Below are the code and all the weights of a small trained network. Each question names an input and a class and asks about switching units off, where a switched-off unit gives its printed mean instead of its output.

import numpy as np


def w(rows, s, z=0):
    codes = np.array(rows[::2]) - 128.0
    scale = np.full(codes.shape[1], s)
    scale[-1] = z or s
    return codes * scale


def f(y):
    return y / 2 * (1 + np.tanh(0.7978845608 * (y + 0.044715 * y**3)))


def log_softmax(a):
    a = a - a.max(-1, keepdims=True)
    return a - np.log(np.exp(a).sum(-1, keepdims=True))


def net(x, mask):
    res = np.array(x, float).reshape(1, 7) / 4 @ E
    y = f(res @ A[0][:, :-1].T + A[0][:, -1])
    res = res + np.where(mask, y, B[0][:, -1]) @ B[0][:, :-1]
    return log_softmax(res[-1] @ U[:, :-1].T + U[:, -1])


A, B = {}, {}
E = w([
[133,133,119,133,127],'x0',
[136,129,111,129,121],'x1',
[118,122,137,115,122],'x2',
[73,233,69,47,169],'x3',
[128,121,114,109,111],'x4',
[150,238,203,156,41],'x5',
[254,127,211,12,145],'x6',
],0.0074)
A[0] = w([
[88,223,113,93,143,162],'neuron 1',
[224,97,170,94,153,204],'neuron 2',
[27,127,111,181,204,146],'neuron 3',
[157,111,53,109,226,237],'neuron 4',
[133,147,103,84,211,133],'neuron 5',
[255,136,141,34,147,237],'neuron 6',
[153,127,156,177,32,116],'neuron 7',
[125,133,187,163,47,165],'neuron 8',
[35,117,113,181,89,255],'neuron 9',
[135,20,143,156,190,181],'neuron 10',
[154,129,174,176,79,149],'neuron 11',
[62,87,72,161,104,220],'neuron 12',
[85,139,97,120,196,127],'neuron 13',
[143,197,129,109,96,162],'neuron 14',
[96,217,148,122,105,157],'neuron 15',
[107,130,142,76,191,101],'neuron 16',
[117,149,140,160,147,178],'neuron 17',
[137,33,103,182,87,191],'neuron 18',
[129,100,96,76,163,184],'neuron 19',
[137,53,131,163,123,203],'neuron 20',
[91,236,148,115,89,151],'neuron 21',
[89,117,102,76,148,118],'neuron 22',
],0.0098,0.0044)
B[0] = w([
[100,106,125,90,156,183],'neuron 1',
[182,126,204,118,112,218],'neuron 2',
[137,109,97,153,171,188],'neuron 3',
[62,160,133,101,204,207],'neuron 4',
[90,161,162,146,179,168],'neuron 5',
[160,140,255,117,152,254],'neuron 6',
[117,163,119,184,83,166],'neuron 7',
[155,145,114,162,70,173],'neuron 8',
[96,87,85,133,122,210],'neuron 9',
[146,64,141,69,152,200],'neuron 10',
[172,128,124,177,107,164],'neuron 11',
[106,103,87,137,143,196],'neuron 12',
[88,157,107,180,192,158],'neuron 13',
[164,88,135,79,115,165],'neuron 14',
[125,67,97,72,104,175],'neuron 15',
[125,171,173,156,150,152],'neuron 16',
[141,80,78,87,112,143],'neuron 17',
[126,63,98,108,114,192],'neuron 18',
[112,178,148,98,176,173],'neuron 19',
[141,47,111,90,83,179],'neuron 20',
[140,65,77,83,103,188],'neuron 21',
[106,192,137,167,180,150],'neuron 22',
],0.0087,0.011)
U = w([
[169,36,38,74,114,210],'0',
[190,61,178,51,119,250],'1',
[83,141,90,179,162,71],'2',
[164,223,176,140,172,32],'3',
[110,107,111,247,1,107],'4',
[251,167,176,195,58,31],'5',
],0.0068,0.0017)

Each question gives the input, the list of numbers given to net, and the class t.
The units are the neurons (one row each of A and B). Each row of codes is followed by its name. A weight is (code - 128) times the scale printed after its matrix; where a second scale follows, it is the last column's (A, B and U).
mask holds one flag per neuron, in row order. A switched-off neuron (its flag False) gives its mean, the last column of its row in B, instead of its output. The means were averaged over made-up inputs and are rounded, as every weight is.
A unit's drop is (log p(t) with every unit on - log p(t) with that unit switched off) / (log p(t) with every unit on - log p(t) with every unit switched off).
The circuit of an input: a set's keep is (log p(t) with only the set's units on - log p(t) with every unit switched off) / (log p(t) with every unit on - log p(t) with every unit switched off). Starting from the 12 units with the biggest drops (on a tie, the unit counted first), units are removed one at a time, each time the one whose removal leaves the highest keep (on an exact tie, the one counted first), for as long as the keep stays at least 0.8.
circuit, biggest first: the units of the circuit, biggest drop first
unit that matters most: the unit with the biggest drop
top k neurons: the k neurons with the biggest drops, biggest first
drop when u is switched off: that unit's drop, to one decimal
input [1,3,0,3,-4,2,-1], class 0: circuit, biggest first => (neuron 6; neuron 21)
input [-7,-7,2,0,8,5,1], class 5: unit that matters most => neuron 10
input [1,-4,7,4,-8,1,-4], class 0: circuit, biggest first => (neuron 21; neuron 6)
input [4,-8,6,0,0,7,-2], class 4: circuit, biggest first => (neuron 7; neuron 8; neuron 6)
input [-3,-7,-6,8,-6,2,-1], class 0: top 3 neurons => (neuron 21; neuron 15; neuron 6)
input [5,6,-7,-3,6,8,-1], class 4: circuit, biggest first => (neuron 6; neuron 7)
input [4,7,7,0,2,1,-4], class 4: circuit, biggest first => (neuron 10; neuron 4)
input [-2,-3,-1,6,2,2,-6], class 0: top 2 neurons => (neuron 21; neuron 15)
input [-3,1,5,-1,2,1,-3], class 4: top 2 neurons => (neuron 10; neuron 4)
input [-7,-2,-8,1,5,-3,0], class 2: top 2 neurons => (neuron 6; neuron 2)
input [-5,7,-8,1,-1,5,-4], class 0: top 3 neurons => (neuron 21; neuron 15; neuron 6)
input [-1,-5,-6,-1,-1,4,-3], class 4: drop when neuron 10 is switched off => 0.2
input [1,5,1,-8,-8,1,2], class 5: drop when neuron 21 is switched off => 0.1
input [-3,-4,-6,-8,6,5,5], class 5: drop when neuron 9 is switched off => 0.0
input [-5,5,-8,3,-6,4,-5], class 0: drop when neuron 15 is switched off => 0.1
input [4,0,-1,-8,4,2,-3], class 4: unit that matters most => neuron 7
